Below are the code and all the weights of a small trained network. Each question names an input and a class and asks about switching units off, where a switched-off unit gives its printed mean instead of its output.

import numpy as np


def w(rows, s, z=0):
    codes = np.array(rows[::2]) - 128.0
    scale = np.full(codes.shape[1], s)
    scale[-1] = z or s
    return codes * scale


def f(y):
    return np.maximum(y, 0)


def log_softmax(a):
    a = a - a.max(-1, keepdims=True)
    return a - np.log(np.exp(a).sum(-1, keepdims=True))


def net(x, mask):
    res = np.array(x, float).reshape(1, 5) / 4 @ E
    y = f(res @ A[0][:, :-1].T + A[0][:, -1])
    res = res + np.where(mask, y, B[0][:, -1]) @ B[0][:, :-1]
    return log_softmax(res[-1] @ U[:, :-1].T + U[:, -1])


A, B = {}, {}
E = w([
[126,118,142,185,246,188,109,210,158,82,167,96],'x0',
[59,133,83,111,122,161,223,76,155,74,243,178],'x1',
[158,141,52,123,25,168,75,54,175,162,108,131],'x2',
[56,180,61,109,86,22,38,193,127,16,139,68],'x3',
[88,207,234,79,140,184,2,95,182,57,44,241],'x4',
],0.0066)
A[0] = w([
[83,205,199,128,168,126,70,151,124,102,122,255,61],'N0',
[174,143,146,170,135,111,88,139,151,136,50,94,45],'N1',
[137,93,128,112,139,164,191,80,113,191,163,179,174],'N2',
[163,107,161,162,213,169,190,115,140,154,101,194,138],'N3',
[153,211,92,150,83,182,63,79,201,146,72,157,184],'N4',
[25,166,103,130,157,47,94,140,135,67,134,97,121],'N5',
[73,152,118,105,107,166,184,115,178,90,175,185,34],'N6',
[185,119,150,152,103,107,75,156,147,167,85,120,9],'N7',
[129,107,132,164,219,190,97,194,178,119,126,68,168],'N8',
[58,121,95,149,87,185,166,102,128,78,177,160,2],'N9',
],0.0075,0.0032)
B[0] = w([
[174,122,121,227,155,1,158,178,84,116,158,100,242],'N0',
[82,31,175,65,184,161,150,68,84,68,109,175,181],'N1',
[144,96,110,133,107,132,180,116,60,61,130,195,253],'N2',
[154,102,72,89,111,179,117,190,157,78,114,185,237],'N3',
[126,110,74,196,39,80,207,158,118,81,99,99,253],'N4',
[173,134,86,104,117,205,94,167,120,78,77,198,240],'N5',
[83,56,150,88,209,110,163,54,103,75,97,73,199],'N6',
[53,92,175,88,164,125,118,56,110,72,90,74,175],'N7',
[3,164,96,185,109,93,170,55,71,92,106,169,235],'N8',
[44,50,193,125,119,126,131,57,140,97,76,85,189],'N9',
],0.0084,0.0072)
U = w([
[103,139,86,127,101,112,177,161,114,103,94,94,252],'0',
[31,49,212,63,165,113,113,53,113,90,73,40,24],'1',
[66,172,56,154,99,77,130,98,88,144,134,159,249],'2',
[196,110,55,205,127,32,180,175,96,124,178,48,82],'3',
[187,150,46,64,95,195,86,179,154,52,102,200,103],'4',
[131,181,142,116,117,144,154,174,184,133,119,97,94],'5',
[199,255,198,41,189,191,78,109,185,205,224,115,4],'6',
],0.0069,0.004)

Each question gives the input, the list of numbers given to net, and the class t.
The units are the neurons (one row each of A and B). Each row of codes is followed by its name. A weight is (code - 128) times the scale printed after its matrix; where a second scale follows, it is the last column's (A, B and U).
mask holds one flag per neuron, in row order. A switched-off neuron (its flag False) gives its mean, the last column of its row in B, instead of its output. The means were averaged over made-up inputs and are rounded, as every weight is.
A unit's drop is (log p(t) with every unit on - log p(t) with that unit switched off) / (log p(t) with every unit on - log p(t) with every unit switched off).
The circuit of an input: a set's keep is (log p(t) with only the set's units on - log p(t) with every unit switched off) / (log p(t) with every unit on - log p(t) with every unit switched off). Starting from all 10 units, units are removed one at a time, each time the one whose removal leaves the highest keep (on an exact tie, the one counted first), for as long as the keep stays at least 0.8.
units of the circuit, in order: the units of the circuit, biggest drop first
most important unit: the unit with the biggest drop
k most important neurons: the k neurons with the biggest drops, biggest first
drop when u is switched off: that unit's drop, to one decimal
input [5,-2,4,-8,-4], class 4: 2 most important neurons : (N3; N0)
input [-2,-4,5,3,7], class 3: 2 most important neurons : (N0; N4)
input [6,0,-3,6,2], class 2: 3 most important neurons : (N8; N3; N0)
input [2,-4,4,-7,-4], class 4: most important unit : N3
input [-4,4,4,0,8], class 3: 2 most important neurons : (N0; N4)
input [-3,-4,-4,5,0], class 4: units of the circuit, in order : (N5; N8)
input [7,2,0,6,-6], class 2: units of the circuit, in order : (N8; N0)
input [-3,-3,5,-4,6], class 3: 2 most important neurons : (N4; N0)
input [7,3,-5,-6,2], class 2: 2 most important neurons : (N8; N5)
input [1,4,1,-6,-4], class 4: units of the circuit, in order : (N3; N0)
input [2,8,5,6,-2], class 1: 2 most important neurons : (N9; N6)
input [1,7,-5,-6,-2], class 1: 4 most important neurons : (N6; N9; N5; N4)
input [5,-4,-1,-3,1], class 2: 4 most important neurons : (N8; N6; N9; N5)
input [-3,4,6,8,-6], class 4: most important unit : N5
input [7,-7,3,-6,-3], class 1: units of the circuit, in order : (N7; N1)
input [1,-8,7,-6,1], class 1: 4 most important neurons : (N7; N1; N5; N0)
input [-4,-4,1,3,-4], class 1: units of the circuit, in order : (N0; N4)
input [0,-2,-7,-8,6], class 4: 2 most important neurons : (N3; N4)
input [-5,-7,6,-5,-3], class 1: 3 most important neurons : (N7; N1; N0)
input [-4,5,-4,-4,-4], class 1: units of the circuit, in order : (N4)
input [-4,2,-5,-8,0], class 4: drop when N3 is switched off : 0.3
input [-3,-6,-2,-8,4], class 4: drop when N8 is switched off : 0.3
input [3,2,7,-7,8], class 3: drop when N0 is switched off : 0.5
